Here is a tiny trained network, its code and every weight. The questions are about switching its units off for an input and a class, where a switched-off unit gives its printed mean instead of its output.

import numpy as np


def w(rows, s, z=0):
    codes = np.array(rows[::2]) - 128.0
    scale = np.full(codes.shape[1], s)
    scale[-1] = z or s
    return codes * scale


def f(y):
    return np.maximum(y, 0)


def log_softmax(a):
    a = a - a.max(-1, keepdims=True)
    return a - np.log(np.exp(a).sum(-1, keepdims=True))


def net(x, mask):
    res = np.array(x, float).reshape(1, 2) / 4 @ E
    y = f(res @ A[0][:, :-1].T + A[0][:, -1])
    res = res + np.where(mask, y, B[0][:, -1]) @ B[0][:, :-1]
    return log_softmax(res[-1] @ U[:, :-1].T + U[:, -1])


A, B = {}, {}
E = w([
[254,196,198,75],'x0',
[34,98,236,52],'x1',
],0.0088)
A[0] = w([
[209,125,209,89,72],'n1',
[57,108,86,180,68],'n2',
[120,101,119,75,166],'n3',
[94,85,119,129,102],'n4',
[174,143,165,114,245],'n5',
[76,56,82,164,193],'n6',
[189,125,129,117,123],'n7',
[74,147,82,99,106],'n8',
[208,201,189,100,62],'n9',
[222,120,20,185,103],'n10',
[59,121,221,95,137],'n11',
[9,77,97,152,151],'n12',
[131,84,150,116,105],'n13',
[53,83,251,85,88],'n14',
],0.014,0.012)
B[0] = w([
[162,28,100,117,194],'n1',
[150,22,100,86,179],'n2',
[153,164,120,148,171],'n3',
[108,60,131,138,158],'n4',
[253,205,227,152,252],'n5',
[231,181,175,130,236],'n6',
[184,119,85,119,174],'n7',
[132,85,148,113,154],'n8',
[151,13,74,88,206],'n9',
[63,175,7,135,240],'n10',
[100,184,64,145,223],'n11',
[209,106,147,112,246],'n12',
[111,124,107,128,139],'n13',
[76,139,13,141,228],'n14',
],0.021,0.013)
U = w([
[114,172,11,156,144],'0',
[180,33,112,109,112],'1',
[181,220,175,178,254],'2',
[76,136,132,106,91],'3',
[87,97,134,139,85],'4',
[20,113,212,124,104],'5',
[105,138,211,155,93],'6',
[93,78,190,168,92],'7',
],0.012,0.007)

Each question gives the input, the list of numbers given to net, and the class t.
The units are the neurons (one row each of A and B). Each row of codes is followed by its name. A weight is (code - 128) times the scale printed after its matrix; where a second scale follows, it is the last column's (A, B and U).
mask holds one flag per neuron, in row order. A switched-off neuron (its flag False) gives its mean, the last column of its row in B, instead of its output. The means were averaged over made-up inputs and are rounded, as every weight is.
A unit's drop is (log p(t) with every unit on - log p(t) with that unit switched off) / (log p(t) with every unit on - log p(t) with every unit switched off).
The circuit of an input: a set's keep is (log p(t) with only the set's units on - log p(t) with every unit switched off) / (log p(t) with every unit on - log p(t) with every unit switched off). Starting from the 12 units with the biggest drops (on a tie, the unit counted first), units are removed one at a time, each time the one whose removal leaves the highest keep (on an exact tie, the one counted first), for as long as the keep stays at least 0.8.
units of the circuit, in order: the units of the circuit, biggest drop first
k most important neurons: the k neurons with the biggest drops, biggest first
drop of u: that unit's drop, to one decimal
input [0,3], class 2: units of the circuit, in order => (n9)
input [-2,3], class 2: units of the circuit, in order => (n10 n9)
input [-5,-2], class 1: 2 most important neurons => (n5 n2)
input [-3,1], class 2: 2 most important neurons => (n9 n1)
input [7,7], class 0: 3 most important neurons => (n14 n11 n12)
input [-1,3], class 2: 2 most important neurons => (n10 n9)
input [-4,-3], class 1: 4 most important neurons => (n5 n2 n14 n11)
input [-5,-1], class 1: 2 most important neurons => (n5 n2)
input [4,4], class 0: 4 most important neurons => (n14 n11 n12 n6)
input [-8,5], class 1: 2 most important neurons => (n12 n2)
input [2,-3], class 2: drop of n14 => 1.5
input [8,-5], class 1: drop of n9 => 0.9
input [3,1], class 2: drop of n5 => 0.5
input [3,0], class 2: units of the circuit, in order => (n5)
